Each row has a name. After each piece below comes the name of the row it's from. Each question is about the rows just above it.

Vidom: [ 3.07 -4.35 -2.63  2.61  4.42  6.89 -1.16  0.63  8.61 -6.09 -4.09  0.37
  1.47  3.92  3.13  4.01  0.20 -3.25 -1.59  1.83 -2.15 -0.68  0.73  8.96
  2.26  3.58  6.92  5.89  3.72  4.23 -8.72  2.11  6.43 -0.45 -0.82 -0.90
 -4.16 -0.51 -6.51  1.15  3.74  0.35  6.58 -0.15  0.80  1.58  4.34  1.34
  4.18  1.64 -0.14  4.76  0.45 -3.85 -0.46  3.49 -3.77]
tor: [ 2.93 -4.15 -2.28  2.56  4.26  6.45 -1.02  0.54  7.91 -5.69 -3.82  0.45
  1.49  3.70  3.05 -0.98 -0.89  0.90 -6.01  1.38 -7.36 -3.70  0.37 -5.76
  4.53  3.45 -0.39  5.66  3.59  3.78 -8.11  1.88  6.00 -0.55 -0.83 -0.66
 -3.72 -0.44 -5.95  0.93  3.53  0.47  6.22 -0.11  0.94  1.37  4.06  1.28
  4.04  1.60  0.07  4.53  0.36 -3.56 -0.51  3.27 -3.56]
nule: [-0.37 -0.22 -2.06  4.16  1.50  2.75  1.09 -2.65  1.72 -1.66 -1.38  4.34
  3.71 -0.44  2.06  1.52  2.64  1.47 -5.92  6.33 -2.19 -1.10 -2.64  1.73
  0.81  3.98  2.53  6.93  3.17  0.19 -2.27  0.86 -1.93 -4.80 -0.39  1.90
 -0.30  3.04 -1.62  1.79  1.77  3.89  4.32  1.75  5.20  2.57  2.77  1.31
  2.86 -2.52 -0.27  4.00  0.43  0.10  3.10 -1.01  0.10]
vid: [-0.54 -0.06 -0.05  3.80  1.12  1.78  1.55 -1.91  0.08 -0.26  0.03  3.47
  2.78 -1.51  2.42  1.04  2.89  1.61 -4.13  5.27  0.48 -0.23 -2.56  3.15
  0.45  3.44  3.18  5.95  2.69 -0.14 -0.52  0.02 -2.86 -3.35 -0.49  2.68
  1.30  3.65 -0.23  1.83  0.92  2.54  3.67  1.46  4.23  2.18  2.20  0.58
  2.18 -1.79  1.01  3.08  0.91  1.93  3.05 -1.45  0.23]
Tenu: [ 1.16  7.24 -0.84  0.85  0.90 -1.11  1.66  0.73 -0.39  3.42 -0.40  5.71
  6.13  7.28 -5.40  5.42  3.81 -2.18  4.94  3.81  0.33  4.37  2.28 -0.07
 -1.24 -2.06  0.44 -4.83 -0.14 -1.82  5.76  3.07  2.34 -2.05  4.36 -0.02
  1.28 -4.25  5.40 -2.39  2.84  9.42 -4.16  4.74  5.28 -1.35  0.22  5.94
  2.93 -0.94 -1.33  1.07 -0.35 -5.06 -0.94  0.65  7.68]
Rubu: [ 3.81 -6.01 -1.17  1.10  3.83  6.51 -1.03  1.40  8.53 -5.22 -1.20 -2.43
 -1.86  0.84  7.10 -2.66 -3.15  3.22 -4.82 -0.83 -5.72 -3.47  1.53 -3.88
  6.68  4.74  0.15  8.11  3.72  5.31 -8.45  2.11  6.84  2.78 -1.21 -0.26
 -3.50  2.86 -6.30  3.02  2.71 -3.67  7.54 -2.14 -1.54  3.35  3.19 -1.06
  1.63  4.28  1.21  3.26  0.78  1.13  0.98  5.88 -6.33]
dase: [ 0.35 -1.09  0.33  4.71  2.35  3.58  1.69 -1.22  2.00 -1.14 -0.16  3.36
  2.88 -1.03  3.87  0.74  2.88  2.41 -5.14  5.43 -0.28 -0.91 -2.21  2.47
  1.79  4.64  3.48  7.67  3.80  1.28 -2.07  0.41 -1.53 -2.58 -0.63  3.07
  1.09  4.34  3.74  1.15 -6.51  1.99  5.68  1.46  4.17  2.90  3.48  0.69
  3.19 -0.89  1.77  4.28  1.62  2.21  3.40 -0.60 -0.67]
buze: [-2.40 -1.17  7.12  3.52 -0.31 -0.51  2.66  0.74 -5.20  3.14  3.78 -0.52
 -1.28 -6.87  3.22 -1.59  3.58  2.26 -0.68  0.73  8.96  0.20 -3.25  6.92
 -2.15  1.83  4.01  2.52  0.95 -0.08  3.28 -4.31 -7.97  1.71 -2.31  5.08
  6.34  5.87  2.01  2.79 -2.84 -4.70  2.93 -0.04 -0.80  0.69  1.49 -3.10
  0.21 -0.64  5.45  0.47  3.67  7.97  3.00 -5.67 -0.52]
Where do [-1.59  3.58  2.26 -0.68  0.73  8.96  0.20 -3.25  6.92 -2.15  1.83  4.01] appear?
buze
Which row holds [-6.51  1.15  3.74]?
Vidom

